Below are the code and all the weights of a small trained network. Each question names an input and a class and asks about switching units off, where a switched-off unit gives its printed mean instead of its output.

import numpy as np


def w(rows, s, z=0):
    codes = np.array(rows[::2]) - 128.0
    scale = np.full(codes.shape[1], s)
    scale[-1] = z or s
    return codes * scale


def norm(h):
    return h / np.sqrt((h * h).mean(-1, keepdims=True) + 1e-5)


def f(y):
    return y / 2 * (1 + np.tanh(0.7978845608 * (y + 0.044715 * y**3)))


def log_softmax(a):
    a = a - a.max(-1, keepdims=True)
    return a - np.log(np.exp(a).sum(-1, keepdims=True))


def net(x, mask):
    res = np.array(x, float).reshape(1, 3) / 4 @ E
    u = 0
    for l in range(4):
        y = f(norm(res) @ A[l][:, :-1].T + A[l][:, -1])
        res = res + np.where(mask[u : u + 5], y, B[l][:, -1]) @ B[l][:, :-1]
        u += 5
    return log_softmax(norm(res)[-1] @ U[:, :-1].T + U[:, -1])


A, B = {}, {}
E = w([
[161,199,126,155,247,159,77],'x0',
[117,101,97,141,155,1,45],'x1',
[90,83,195,177,163,152,102],'x2',
],0.0054)
A[0] = w([
[159,178,55,174,225,132,15,3],'L0N0',
[142,95,84,144,83,95,121,190],'L0N1',
[184,150,83,147,215,169,105,98],'L0N2',
[195,254,108,84,106,183,139,74],'L0N3',
[168,233,126,188,217,245,178,38],'L0N4',
],0.0049,0.0042)
B[0] = w([
[120,161,206,65,120,2,151,202],'L0N0',
[191,94,70,97,165,136,148,217],'L0N1',
[46,162,76,181,225,128,149,185],'L0N2',
[182,131,103,235,112,78,243,200],'L0N3',
[167,54,42,158,93,218,72,251],'L0N4',
],0.0057,0.0031)
A[1] = w([
[100,169,212,104,163,111,106,149],'L1N0',
[105,3,205,154,115,79,88,54],'L1N1',
[219,112,162,178,159,132,157,97],'L1N2',
[159,75,160,137,37,225,207,181],'L1N3',
[100,111,187,76,104,182,166,10],'L1N4',
],0.0054,0.0014)
B[1] = w([
[129,135,173,103,97,126,146,140],'L1N0',
[139,127,123,254,110,175,151,196],'L1N1',
[102,109,129,113,75,95,154,145],'L1N2',
[113,173,173,95,175,77,129,255],'L1N3',
[145,151,134,120,228,111,62,134],'L1N4',
],0.0086,0.0043)
A[2] = w([
[194,97,2,82,85,142,85,56],'L2N0',
[144,83,68,71,96,82,151,15],'L2N1',
[56,55,138,156,149,253,58,69],'L2N2',
[35,203,251,171,164,92,114,62],'L2N3',
[127,209,113,28,133,55,143,3],'L2N4',
],0.0067,0.0034)
B[2] = w([
[204,44,252,138,149,183,23,209],'L2N0',
[164,175,166,77,166,136,79,176],'L2N1',
[92,240,77,2,166,107,151,187],'L2N2',
[221,73,169,96,29,113,87,254],'L2N3',
[36,214,68,149,93,109,174,219],'L2N4',
],0.0077,0.004)
A[3] = w([
[154,105,22,254,130,169,222,26],'L3N0',
[72,195,102,23,134,92,162,60],'L3N1',
[124,27,222,42,138,87,97,41],'L3N2',
[51,209,68,91,126,50,174,12],'L3N3',
[74,126,69,195,78,39,148,254],'L3N4',
],0.0072,0.0021)
B[3] = w([
[31,28,135,180,16,25,185,253],'L3N0',
[77,236,48,100,245,254,99,229],'L3N1',
[213,43,244,189,75,72,47,252],'L3N2',
[160,166,121,75,243,231,66,235],'L3N3',
[75,163,72,70,178,220,175,234],'L3N4',
],0.0076,0.0045)
U = w([
[90,240,54,22,238,249,135,211],'0',
[238,51,249,106,65,69,30,163],'1',
[27,29,43,239,40,112,249,1],'2',
],0.013,0.00094)

Each question gives the input, the list of numbers given to net, and the class t.
The units are the neurons (one row each of A and B). Each row of codes is followed by its name. A weight is (code - 128) times the scale printed after its matrix; where a second scale follows, it is the last column's (A, B and U).
mask holds one flag per neuron, layer by layer. A switched-off neuron (its flag False) gives its mean, the last column of its row in B, instead of its output. The means were averaged over made-up inputs and are rounded, as every weight is.
A unit's drop is (log p(t) with every unit on - log p(t) with that unit switched off) / (log p(t) with every unit on - log p(t) with every unit switched off).
The circuit of an input: a set's keep is (log p(t) with only the set's units on - log p(t) with every unit switched off) / (log p(t) with every unit on - log p(t) with every unit switched off). Starting from the 12 units with the biggest drops (on a tie, the unit counted first), units are removed one at a time, each time the one whose removal leaves the highest keep (on an exact tie, the one counted first), for as long as the keep stays at least 0.8.
units of the circuit, in order: the units of the circuit, biggest drop first
unit that matters most: the unit with the biggest drop
top k neurons: the k neurons with the biggest drops, biggest first
k most important neurons of layer l: the k neurons of layer l with the biggest drops, biggest first
drop of u: that unit's drop, to one decimal
input [0,-3,3], class 1: top 4 neurons : L1N3, L2N3, L0N2, L0N1
input [-4,2,6], class 2: units of the circuit, in order : L1N1
input [0,-6,7], class 1: top 3 neurons : L1N3, L2N3, L2N4
input [-5,0,-8], class 0: top 2 neurons : L0N4, L2N4
input [-5,1,4], class 2: top 2 neurons : L1N1, L2N0
input [8,-1,-4], class 2: top 2 neurons : L0N4, L0N2
input [1,-6,-2], class 2: top 4 neurons : L0N3, L0N4, L0N0, L2N2
input [-7,-4,1], class 1: 2 most important neurons of layer 2 : L2N3, L2N2
input [0,4,2], class 2: top 2 neurons : L1N1, L1N3
input [5,7,0], class 0: top 2 neurons : L2N0, L2N4
input [-6,-4,1], class 1: top 2 neurons : L2N3, L2N2
input [-3,4,1], class 2: top 2 neurons : L1N1, L0N4
input [3,-5,-7], class 2: drop of L0N3 : 0.4
input [5,2,5], class 1: unit that matters most : L0N0
input [8,-5,-3], class 2: drop of L0N3 : 0.6
input [5,-7,-6], class 2: drop of L0N3 : 0.3
